Below are the code and all the weights of a small trained network. Each question names an input and a target symbol and asks about switching units off, where a switched-off unit gives its printed mean instead of its output.

import numpy as np


def w(rows, s, z=0):
    codes = np.array(rows[::2]) - 128.0
    scale = np.full(codes.shape[1], s)
    scale[-1] = z or s
    return codes * scale


def norm(h):
    return h / np.sqrt((h * h).mean(-1, keepdims=True) + 1e-5)


def f(y):
    return np.maximum(y, 0)


def softmax(a):
    e = np.exp(a - a.max(-1, keepdims=True))
    return e / e.sum(-1, keepdims=True)


def log_softmax(a):
    a = a - a.max(-1, keepdims=True)
    return a - np.log(np.exp(a).sum(-1, keepdims=True))


def net(x, mask):
    ids = ['αζλμξπφψ'.index(c) for c in x.split()]
    T = len(ids)
    res = E[ids] + P[:T]
    q, k, v = (norm(res) @ M[0].T for M in (Q, K, V))
    z = softmax(np.where(np.tri(T) > 0, q @ k.T / 2**0.5, -1e9)) @ v
    res = res + np.where(mask[0], z, O[0][:, -1]) @ O[0][:, :-1]
    y = f(norm(res) @ A[0][:, :-1].T + A[0][:, -1])
    res = res + np.where(mask[1:25], y, B[0][:, -1]) @ B[0][:, :-1]
    return log_softmax(norm(res)[-1] @ U[:, :-1].T + U[:, -1])


Q, K, V, O, A, B = {}, {}, {}, {}, {}, {}
E = w([
[162,66,116],'α',
[227,100,123],'ζ',
[146,78,131],'λ',
[248,117,117],'μ',
[170,78,124],'ξ',
[144,68,120],'π',
[62,35,31],'φ',
[81,202,128],'ψ',
],0.011)
P = w([
[81,160,130],'0',
[72,115,252],'1',
[138,153,78],'2',
[81,115,216],'3',
[141,147,75],'4',
[87,114,197],'5',
[143,146,74],'6',
[89,115,188],'7',
[146,147,75],'8',
[92,116,181],'9',
[139,149,77],'10',
[93,117,176],'11',
[144,146,74],'12',
],0.013)
Q[0] = w([
[84,250,2],'H1',
[10,127,78],'H1',
],0.0043)
K[0] = w([
[1,226,110],'H1',
[17,143,136],'H1',
],0.007)
V[0] = w([
[175,95,254],'H1',
[103,236,225],'H1',
],0.007)
O[0] = w([
[68,162,255,249],'H1',
[120,245,72,81],'H1',
],0.0075,0.00016)
A[0] = w([
[146,138,58,93],'N1',
[118,125,128,79],'N2',
[233,195,66,137],'N3',
[177,146,225,185],'N4',
[158,130,57,92],'N5',
[116,203,177,130],'N6',
[127,128,124,103],'N7',
[89,121,121,57],'N8',
[120,74,154,2],'N9',
[185,214,123,182],'N10',
[210,58,94,59],'N11',
[213,144,160,10],'N12',
[90,102,239,178],'N13',
[122,176,62,108],'N14',
[130,76,104,111],'N15',
[173,86,89,101],'N16',
[63,179,155,125],'N17',
[162,186,130,156],'N18',
[89,92,87,117],'N19',
[111,77,91,104],'N20',
[157,89,221,104],'N21',
[135,105,246,122],'N22',
[161,60,133,196],'N23',
[202,86,227,182],'N24',
],0.013,0.0075)
B[0] = w([
[147,182,56,181],'N1',
[121,157,131,128],'N2',
[30,143,158,228],'N3',
[161,56,44,218],'N4',
[151,181,117,186],'N5',
[166,96,115,179],'N6',
[121,98,137,128],'N7',
[117,163,189,129],'N8',
[149,66,1,133],'N9',
[120,56,71,199],'N10',
[107,181,170,191],'N11',
[126,65,33,138],'N12',
[67,174,68,254],'N13',
[129,161,204,176],'N14',
[169,139,125,169],'N15',
[134,130,189,180],'N16',
[196,70,213,179],'N17',
[129,105,87,170],'N18',
[148,164,180,165],'N19',
[165,158,167,167],'N20',
[47,126,199,192],'N21',
[134,236,112,219],'N22',
[173,143,77,236],'N23',
[61,62,138,237],'N24',
],0.0083,0.0082)
U = w([
[170,31,181,162],'α',
[148,117,114,1],'ζ',
[147,131,196,71],'λ',
[163,80,94,201],'μ',
[28,147,233,160],'ξ',
[195,141,126,134],'π',
[251,158,25,75],'φ',
[93,231,45,133],'ψ',
],0.016,0.0081)

Each question gives the input, a string of symbols that net reads in full, and the target symbol t.
The units are the heads (2 rows each of Q, K, V and O) and the neurons (one row each of A and B). Each row of codes is followed by its name. A weight is (code - 128) times the scale printed after its matrix; where a second scale follows, it is the last column's (O, A, B and U).
mask holds one flag per unit, heads first, then neurons. A switched-off unit (its flag False) gives its mean, the last column of its rows in O or B, instead of its output. The means were averaged over made-up inputs and are rounded, as every weight is.
A unit's drop is (log p(t) with every unit on - log p(t) with that unit switched off) / (log p(t) with every unit on - log p(t) with every unit switched off).
The circuit of an input: a set's keep is (log p(t) with only the set's units on - log p(t) with every unit switched off) / (log p(t) with every unit on - log p(t) with every unit switched off). Starting from the 12 units with the biggest drops (on a tie, the unit counted first), units are removed one at a time, each time the one whose removal leaves the highest keep (on an exact tie, the one counted first), for as long as the keep stays at least 0.8.
circuit, biggest first: the units of the circuit, biggest drop first
unit that matters most: the unit with the biggest drop
k most important neurons: the k neurons with the biggest drops, biggest first
drop of u: that unit's drop, to one decimal
input μ ψ ξ π α μ ξ, target ξ: unit that matters most => N11
input φ ψ π φ, target ψ: 4 most important neurons => (N17; N24; N4; N21)
input φ μ λ ψ λ μ φ ψ λ ψ μ ψ ζ, target ψ: 4 most important neurons => (N3; N11; N17; N4)
input λ λ ξ μ φ ψ α ψ, target ψ: circuit, biggest first => (N24; N3)
input μ α π μ, target ψ: 4 most important neurons => (N22; N13; N4; N17)
input π φ π φ ζ φ, target μ: 2 most important neurons => (N3; N22)
input ψ ψ φ ψ ξ α ζ λ ψ φ λ ξ, target ψ: 3 most important neurons => (N13; N22; N23)
input μ ψ μ μ μ, target μ: circuit, biggest first => (N10; N22)
input φ λ α μ α ξ ξ ψ ζ ψ π ψ, target μ: 3 most important neurons => (N6; N3; N11)
input φ μ λ ψ ψ μ ξ μ α ξ, target ψ: 3 most important neurons => (N13; N22; N4)
input φ μ π, target φ: 4 most important neurons => (N23; N21; N13; N14)
input φ μ λ, target φ: 3 most important neurons => (N23; N21; N13)
input λ ψ α ψ, target ψ: 3 most important neurons => (N13; N24; N21)
input π μ ζ ψ ψ φ μ φ ξ φ, target μ: most important neuron => (N22)
input ψ ψ ζ, target ψ: 2 most important neurons => (N3; N4)
input ξ ψ φ π λ ξ λ α μ, target μ: 2 most important neurons => (N22; N13)
input α μ λ, target π: 2 most important neurons => (N23; N3)
input λ φ ψ φ, target ψ: drop of N4 => 0.4
input ψ λ α ξ α ψ ξ μ ζ μ π π, target ψ: drop of N3 => 0.2
input ψ μ ψ ψ μ ζ π ψ μ, target ψ: drop of H1 => 0.0
input ψ ψ μ ζ α μ φ ζ λ ψ φ ψ, target α: drop of N23 => 0.2
